Below is a small trained network, with its code and all its weights. Each question gives an input and a class and asks what happens when units are switched off, that is, made to give their printed mean instead of their output.

import numpy as np


def w(rows, s, z=0):
    codes = np.array(rows[::2]) - 128.0
    scale = np.full(codes.shape[1], s)
    scale[-1] = z or s
    return codes * scale


def f(y):
    return y / 2 * (1 + np.tanh(0.7978845608 * (y + 0.044715 * y**3)))


def log_softmax(a):
    a = a - a.max(-1, keepdims=True)
    return a - np.log(np.exp(a).sum(-1, keepdims=True))


def net(x, mask):
    res = np.array(x, float).reshape(1, 8) / 4 @ E
    y = f(res @ A[0][:, :-1].T + A[0][:, -1])
    res = res + np.where(mask, y, B[0][:, -1]) @ B[0][:, :-1]
    return log_softmax(res[-1] @ U[:, :-1].T + U[:, -1])


A, B = {}, {}
E = w([
[135,126,72,178,210,176,136,168,155,132,182,179],'x0',
[100,187,79,65,167,201,122,132,137,142,152,170],'x1',
[150,94,149,218,116,214,171,81,112,116,99,135],'x2',
[13,150,127,127,89,139,157,123,105,188,184,83],'x3',
[50,110,140,180,172,109,29,70,148,134,172,196],'x4',
[108,211,121,204,140,107,128,185,122,159,95,102],'x5',
[120,199,117,115,137,103,60,100,2,153,130,157],'x6',
[184,151,132,208,122,135,181,185,106,147,126,111],'x7',
],0.012)
A[0] = w([
[182,62,90,226,181,192,138,156,199,62,90,195,66],'n0',
[104,217,124,137,128,173,184,151,66,136,171,79,64],'n1',
[235,148,63,164,183,122,164,226,136,118,164,151,119],'n2',
[126,76,150,147,69,149,187,119,123,122,61,78,55],'n3',
[144,107,142,178,130,107,65,44,35,95,150,254,111],'n4',
[145,136,133,106,151,142,118,112,137,130,109,114,67],'n5',
[79,143,128,112,169,151,156,108,116,172,119,108,37],'n6',
[59,97,147,36,132,78,118,110,211,93,156,121,76],'n7',
[32,36,99,104,128,114,43,81,123,105,186,172,38],'n8',
[193,118,109,212,157,148,126,84,204,139,134,179,89],'n9',
[114,103,125,162,140,98,123,138,102,115,136,117,20],'n10',
[144,226,100,142,104,151,191,145,100,218,175,94,111],'n11',
[230,158,107,9,124,109,153,118,161,29,45,117,85],'n12',
[145,168,151,249,96,47,32,151,83,124,80,117,2],'n13',
[211,122,57,154,137,120,154,185,123,178,155,119,12],'n14',
[153,194,123,211,139,97,120,126,90,147,113,105,115],'n15',
[168,62,203,163,43,119,213,111,114,120,84,37,68],'n16',
[169,130,86,190,158,141,131,149,171,106,153,128,71],'n17',
[12,159,112,118,99,170,143,107,99,128,123,96,65],'n18',
[199,146,136,176,140,200,136,120,128,124,93,152,82],'n19',
[197,93,158,181,67,134,250,120,136,77,103,24,95],'n20',
[120,121,170,113,144,154,146,141,141,136,110,80,80],'n21',
[176,151,155,163,75,112,119,131,122,167,92,133,71],'n22',
[195,101,138,43,115,137,125,145,125,125,56,81,92],'n23',
[186,107,110,33,115,132,96,136,136,98,101,130,18],'n24',
],0.0091,0.0071)
B[0] = w([
[140,146,123,167,201,154,212,189,198,41,115,180,226],'n0',
[65,69,114,133,105,150,146,168,68,150,78,160,184],'n1',
[121,72,254,131,105,140,184,157,74,139,178,98,210],'n2',
[155,78,93,169,95,142,74,119,160,152,115,108,192],'n3',
[148,78,169,98,167,175,119,21,85,92,80,99,227],'n4',
[146,119,130,115,141,132,133,123,128,149,124,130,126],'n5',
[91,102,93,144,125,130,108,132,133,121,132,171,140],'n6',
[122,175,128,94,107,94,168,109,198,188,186,120,193],'n7',
[124,122,152,110,113,183,70,56,204,153,164,96,204],'n8',
[98,139,125,147,184,167,181,146,173,77,93,176,190],'n9',
[126,138,128,121,163,110,134,111,139,112,132,127,129],'n10',
[67,95,121,126,63,153,138,159,50,146,110,132,201],'n11',
[219,135,53,45,140,87,160,188,68,128,136,183,205],'n12',
[134,245,206,141,179,69,96,114,122,106,87,115,204],'n13',
[146,122,175,151,113,103,171,90,81,158,179,114,159],'n14',
[110,156,139,153,149,98,133,144,75,103,93,108,191],'n15',
[162,50,86,166,80,102,50,107,175,99,98,45,240],'n16',
[128,162,154,132,125,148,164,161,146,133,127,148,166],'n17',
[91,151,31,157,118,142,74,146,142,121,111,163,174],'n18',
[117,130,119,177,139,129,155,184,138,119,149,133,177],'n19',
[208,55,112,180,72,103,131,118,170,118,115,74,251],'n20',
[154,127,96,155,101,141,88,156,129,136,149,142,142],'n21',
[177,161,109,158,141,102,108,109,150,166,113,117,158],'n22',
[197,145,69,89,122,125,94,156,138,116,130,143,180],'n23',
[130,138,119,49,149,120,130,133,81,148,160,139,160],'n24',
],0.0087,0.018)
U = w([
[165,111,149,186,195,180,214,150,166,76,114,192,226],'0',
[151,96,168,163,107,134,203,168,21,176,128,104,38],'1',
[142,105,150,98,177,204,81,2,127,130,145,163,40],'2',
[215,70,106,180,88,100,139,129,143,128,79,60,240],'3',
[74,145,126,101,124,110,116,94,220,199,227,137,1],'4',
[223,125,83,21,133,95,153,148,81,142,135,176,151],'5',
[51,140,68,152,103,169,120,136,47,172,64,155,129],'6',
[141,211,168,171,160,48,104,112,54,139,38,113,148],'7',
],0.009,0.0025)

Each question gives the input, the list of numbers given to net, and the class t.
The units are the neurons (one row each of A and B). Each row of codes is followed by its name. A weight is (code - 128) times the scale printed after its matrix; where a second scale follows, it is the last column's (A, B and U).
mask holds one flag per neuron, in row order. A switched-off neuron (its flag False) gives its mean, the last column of its row in B, instead of its output. The means were averaged over made-up inputs and are rounded, as every weight is.
A unit's drop is (log p(t) with every unit on - log p(t) with that unit switched off) / (log p(t) with every unit on - log p(t) with every unit switched off).
The circuit of an input: a set's keep is (log p(t) with only the set's units on - log p(t) with every unit switched off) / (log p(t) with every unit on - log p(t) with every unit switched off). Starting from the 12 units with the biggest drops (on a tie, the unit counted first), units are removed one at a time, each time the one whose removal leaves the highest keep (on an exact tie, the one counted first), for as long as the keep stays at least 0.8.
circuit, biggest first: the units of the circuit, biggest drop first
unit that matters most: the unit with the biggest drop
top k neurons: the k neurons with the biggest drops, biggest first
drop when u is switched off: that unit's drop, to one decimal
input [-8,-4,-1,8,-1,3,0,-7], class 4: unit that matters most => n7
input [-1,-2,8,8,8,5,-4,8], class 0: top 3 neurons => (n9, n0, n17)
input [-2,-5,3,1,-1,-7,8,1], class 2: circuit, biggest first => (n4, n20)
input [-5,-1,6,-1,8,-3,-4,5], class 0: top 2 neurons => (n0, n9)
input [-2,6,1,-1,-5,3,-3,6], class 1: top 2 neurons => (n2, n11)
input [7,-8,-8,2,8,-1,3,1], class 2: top 2 neurons => (n4, n8)
input [7,-5,8,1,4,6,8,3], class 7: top 2 neurons => (n13, n15)
input [-6,-5,0,3,7,-6,-6,0], class 4: top 2 neurons => (n7, n8)
input [-2,-5,-3,4,2,1,-2,0], class 4: top 2 neurons => (n20, n4)
input [5,8,-6,5,-8,0,3,5], class 1: top 2 neurons => (n2, n14)
input [7,-3,0,-5,-1,-2,3,-7], class 0: top 3 neurons => (n0, n16, n9)
input [-7,2,3,-5,8,6,0,-4], class 2: top 2 neurons => (n4, n8)
input [-2,1,2,-7,0,2,4,-7], class 5: drop when n12 is switched off => 0.6
input [-8,1,-8,1,6,-5,3,1], class 4: circuit, biggest first => (n7)
input [-3,-3,4,-4,2,-1,5,7], class 7: drop when n13 is switched off => 0.8
input [2,1,7,4,2,-7,-3,-4], class 2: drop when n8 is switched off => 0.6
input [2,-2,-1,8,5,0,-3,6], class 6: drop when n3 is switched off => 0.0
